Below are the code and all the weights of a small trained network. Each question names an input and a target symbol and asks about switching units off, where a switched-off unit gives its printed mean instead of its output.

import numpy as np


def w(rows, s, z=0):
    codes = np.array(rows[::2]) - 128.0
    scale = np.full(codes.shape[1], s)
    scale[-1] = z or s
    return codes * scale


def f(y):
    return np.maximum(y, 0)


def softmax(a):
    e = np.exp(a - a.max(-1, keepdims=True))
    return e / e.sum(-1, keepdims=True)


def log_softmax(a):
    a = a - a.max(-1, keepdims=True)
    return a - np.log(np.exp(a).sum(-1, keepdims=True))


def net(x, mask):
    ids = ['ΞΠΣΦΨαβεζθλμτ'.index(c) for c in x.split()]
    T = len(ids)
    res = E[ids] + P[:T]
    u = 0
    for l in range(3):
        q, k, v = (res @ M[l].T for M in (Q, K, V))
        z = softmax(np.where(np.tri(T) > 0, q @ k.T / 4**0.5, -1e9)) @ v
        res = res + np.where(mask[u], z, O[l][:, -1]) @ O[l][:, :-1]
        u += 1
        y = f(res @ A[l][:, :-1].T + A[l][:, -1])
        res = res + np.where(mask[u : u + 12], y, B[l][:, -1]) @ B[l][:, :-1]
        u += 12
    return log_softmax(res[-1] @ U[:, :-1].T + U[:, -1])


Q, K, V, O, A, B = {}, {}, {}, {}, {}, {}
E = w([
[134,165,104,154],'Ξ',
[118,140,115,132],'Π',
[171,164,72,164],'Σ',
[172,245,87,220],'Φ',
[147,127,93,135],'Ψ',
[155,195,93,177],'α',
[174,131,76,150],'β',
[164,93,80,126],'ε',
[228,245,70,229],'ζ',
[31,219,186,159],'θ',
[46,210,113,173],'λ',
[238,108,154,128],'μ',
[120,170,254,120],'τ',
],0.0093)
P = w([
[132,110,157,90],'0',
[149,59,156,199],'1',
[90,148,95,150],'2',
[172,138,160,62],'3',
[141,54,153,225],'4',
[83,148,87,143],'5',
[207,161,170,42],'6',
[131,50,154,252],'7',
[72,147,76,137],'8',
],0.015)
Q[0] = w([
[80,81,197,3],'L0H0',
[149,176,73,198],'L0H0',
[133,147,129,161],'L0H0',
[73,95,82,128],'L0H0',
],0.017)
K[0] = w([
[72,55,141,250],'L0H0',
[147,188,103,48],'L0H0',
[138,137,135,79],'L0H0',
[148,169,205,134],'L0H0',
],0.02)
V[0] = w([
[112,128,23,107],'L0H0',
[179,115,255,149],'L0H0',
[139,129,99,126],'L0H0',
[26,150,96,151],'L0H0',
],0.0055)
O[0] = w([
[70,95,139,192,80],'L0H0',
[225,184,162,110,217],'L0H0',
[92,115,164,152,134],'L0H0',
[78,109,1,43,2],'L0H0',
],0.0034,0.0037)
A[0] = w([
[149,225,132,81,203],'L0N0',
[155,76,15,155,113],'L0N1',
[7,89,127,102,3],'L0N2',
[96,177,136,54,181],'L0N3',
[110,94,161,33,140],'L0N4',
[146,142,14,72,41],'L0N5',
[29,164,103,131,38],'L0N6',
[60,190,133,101,75],'L0N7',
[129,39,137,153,89],'L0N8',
[86,111,196,78,4],'L0N9',
[166,84,119,69,36],'L0N10',
[53,189,2,163,44],'L0N11',
],0.0092,0.0041)
B[0] = w([
[84,133,53,47,253],'L0N0',
[85,128,159,126,176],'L0N1',
[102,133,107,90,131],'L0N2',
[124,154,180,101,172],'L0N3',
[148,95,183,146,149],'L0N4',
[123,110,100,54,138],'L0N5',
[119,58,105,122,148],'L0N6',
[152,124,91,101,148],'L0N7',
[161,212,115,188,166],'L0N8',
[155,119,118,181,131],'L0N9',
[111,78,118,109,137],'L0N10',
[99,57,252,130,197],'L0N11',
],0.018,0.0059)
Q[1] = w([
[173,103,136,215],'L1H0',
[184,114,105,159],'L1H0',
[63,168,110,98],'L1H0',
[211,91,138,252],'L1H0',
],0.032)
K[1] = w([
[152,122,118,63],'L1H0',
[119,168,79,66],'L1H0',
[118,82,132,184],'L1H0',
[166,143,99,2],'L1H0',
],0.031)
V[1] = w([
[186,101,140,134],'L1H0',
[137,153,250,85],'L1H0',
[77,153,119,120],'L1H0',
[239,92,121,111],'L1H0',
],0.015)
O[1] = w([
[111,188,128,151,199],'L1H0',
[97,137,8,129,181],'L1H0',
[140,73,126,104,65],'L1H0',
[58,204,150,114,255],'L1H0',
],0.014,0.0024)
A[1] = w([
[103,131,106,54,177],'L1N0',
[112,62,187,184,123],'L1N1',
[182,136,126,56,130],'L1N2',
[130,152,82,31,124],'L1N3',
[113,74,127,74,92],'L1N4',
[136,67,86,67,189],'L1N5',
[133,28,173,170,48],'L1N6',
[103,86,163,252,144],'L1N7',
[129,47,125,237,126],'L1N8',
[145,109,91,163,100],'L1N9',
[183,170,70,83,50],'L1N10',
[128,127,90,89,255],'L1N11',
],0.013,0.0094)
B[1] = w([
[167,101,173,131,248],'L1N0',
[166,115,66,70,216],'L1N1',
[84,128,82,187,200],'L1N2',
[188,62,103,146,255],'L1N3',
[103,58,124,136,164],'L1N4',
[147,219,141,88,205],'L1N5',
[79,42,92,181,180],'L1N6',
[254,159,118,182,248],'L1N7',
[66,87,204,55,215],'L1N8',
[93,116,88,151,161],'L1N9',
[79,78,122,104,192],'L1N10',
[113,155,216,193,241],'L1N11',
],0.023,0.012)
Q[2] = w([
[112,136,124,100],'L2H0',
[193,146,130,161],'L2H0',
[122,163,152,54],'L2H0',
[129,50,255,213],'L2H0',
],0.031)
K[2] = w([
[133,111,139,122],'L2H0',
[120,176,125,172],'L2H0',
[137,70,185,123],'L2H0',
[1,152,120,119],'L2H0',
],0.033)
V[2] = w([
[151,155,173,70],'L2H0',
[142,170,165,95],'L2H0',
[95,132,83,89],'L2H0',
[128,64,133,253],'L2H0',
],0.0025)
O[2] = w([
[95,162,140,117,117],'L2H0',
[111,143,123,118,133],'L2H0',
[99,124,148,112,42],'L2H0',
[251,79,101,166,254],'L2H0',
],0.0026,0.0064)
A[2] = w([
[99,150,131,105,46],'L2N0',
[77,144,36,109,50],'L2N1',
[113,128,114,123,2],'L2N2',
[166,238,115,62,78],'L2N3',
[123,188,77,74,106],'L2N4',
[167,223,108,95,230],'L2N5',
[103,216,31,105,61],'L2N6',
[62,105,108,107,2],'L2N7',
[69,143,8,162,19],'L2N8',
[150,84,110,140,78],'L2N9',
[105,177,42,192,149],'L2N10',
[123,150,88,88,30],'L2N11',
],0.013,0.0079)
B[2] = w([
[138,150,103,127,131],'L2N0',
[134,124,88,204,130],'L2N1',
[105,120,125,120,128],'L2N2',
[192,43,140,173,164],'L2N3',
[128,119,133,171,131],'L2N4',
[89,211,153,34,187],'L2N5',
[177,102,158,4,139],'L2N6',
[178,156,102,153,137],'L2N7',
[110,139,202,12,140],'L2N8',
[81,184,91,127,249],'L2N9',
[83,126,18,185,162],'L2N10',
[159,141,141,101,128],'L2N11',
],0.021)
U = w([
[169,141,200,200,226],'Ξ',
[95,130,122,182,158],'Π',
[182,159,166,54,122],'Σ',
[116,50,66,63,124],'Φ',
[93,215,120,146,35],'Ψ',
[134,127,112,97,154],'α',
[138,220,130,122,77],'β',
[125,178,96,93,78],'ε',
[253,117,61,143,2],'ζ',
[25,224,215,93,141],'θ',
[64,40,178,26,202],'λ',
[94,163,126,58,130],'μ',
[42,163,137,95,104],'τ',
],0.0051,0.0066)

Each question gives the input, a string of symbols that net reads in full, and the target symbol t.
The units are the heads (4 rows each of Q, K, V and O) and the neurons (one row each of A and B). Each row of codes is followed by its name. A weight is (code - 128) times the scale printed after its matrix; where a second scale follows, it is the last column's (O, A, B and U).
mask holds one flag per unit, layer by layer, with each layer's heads first. A switched-off unit (its flag False) gives its mean, the last column of its rows in O or B, instead of its output. The means were averaged over made-up inputs and are rounded, as every weight is.
A unit's drop is (log p(t) with every unit on - log p(t) with that unit switched off) / (log p(t) with every unit on - log p(t) with every unit switched off).
The circuit of an input: a set's keep is (log p(t) with only the set's units on - log p(t) with every unit switched off) / (log p(t) with every unit on - log p(t) with every unit switched off). Starting from the 12 units with the biggest drops (on a tie, the unit counted first), units are removed one at a time, each time the one whose removal leaves the highest keep (on an exact tie, the one counted first), for as long as the keep stays at least 0.8.
units of the circuit, in order: the units of the circuit, biggest drop first
unit that matters most: the unit with the biggest drop
top k neurons: the k neurons with the biggest drops, biggest first
top k neurons in layer l: the k neurons of layer l with the biggest drops, biggest first
input Σ θ Ψ Ψ Σ Φ Σ τ θ, target Ξ: units of the circuit, in order -> (L2N5 L2N9 L1N1)
input ε ζ ζ Φ Σ Σ τ, target Ξ: units of the circuit, in order -> (L0N0 L1N0 L1N11)
input Ψ Φ ζ Σ β Ξ Φ μ β, target θ: units of the circuit, in order -> (L0N11 L1H0 L0N0)
input λ Σ Ψ ζ Φ Ψ ε ζ, target ε: unit that matters most -> L2N5
input Σ ζ β ζ μ, target ζ: top 3 neurons -> (L1N7 L0N0 L0N8)
input Φ ζ ζ ζ ζ Ψ ζ Π, target ζ: top 4 neurons -> (L0N0 L1N7 L1N6 L0N8)
input θ ζ α Σ θ Ξ, target λ: top 2 neurons -> (L0N0 L1N8)
input Σ ζ τ λ Φ, target λ: units of the circuit, in order -> (L1N8 L1H0)
input Ψ Φ ζ θ Ξ ζ Ξ μ ζ, target θ: top 2 neurons -> (L0N0 L0N11)
input Σ Ψ θ Φ Σ Ψ ζ μ μ, target θ: top 2 neurons in layer 1 -> (L1N1 L1N7)
input ζ Σ τ ζ, target Π: top 3 neurons -> (L1N3 L1N10 L1N2)
input Ψ α λ Ψ μ ζ θ, target Ξ: top 3 neurons in layer 1 -> (L1N11 L1N0 L1N1)
input ζ θ Σ Φ Ψ ζ ε β, target ε: top 3 neurons -> (L2N5 L2N10 L0N4)
input Φ Ξ Ξ Ξ Ξ ζ Φ μ ε, target θ: unit that matters most -> L1H0
input Ψ Φ μ, target θ: top 4 neurons -> (L1N3 L0N0 L0N11 L1N6)
input ζ ζ Φ θ Π, target θ: top 3 neurons in layer 1 -> (L1N5 L1N8 L1N11)
input β α θ Ψ ε ε ζ τ λ, target Ξ: top 2 neurons in layer 0 -> (L0N0 L0N1)
input ε ζ λ ζ Φ ζ Ξ, target Ξ: top 2 neurons -> (L1N11 L1N0)
input ζ μ ζ Π ε, target Π: top 2 neurons in layer 2 -> (L2N10 L2N5)
input Φ ζ ζ ζ ζ Φ, target Σ: unit that matters most -> L0N11
input ζ Σ Σ, target Σ: top 4 neurons -> (L0N0 L0N11 L2N5 L1N2)
input θ Φ Φ β τ Φ Ψ, target Ξ: top 3 neurons -> (L1N11 L1N5 L1N0)
input τ ζ β ζ Σ, target ζ: units of the circuit, in order -> (L1N7 L0N0)
input θ α ζ Φ Σ Φ ε Σ, target ε: top 2 neurons -> (L2N5 L2N10)
input ζ ζ ζ λ ζ, target λ: top 4 neurons -> (L1N8 L0N0 L0N3 L1N5)
input Σ Ψ Π τ τ Ξ Φ ζ Σ, target Σ: top 4 neurons -> (L0N0 L0N11 L2N5 L1N6)
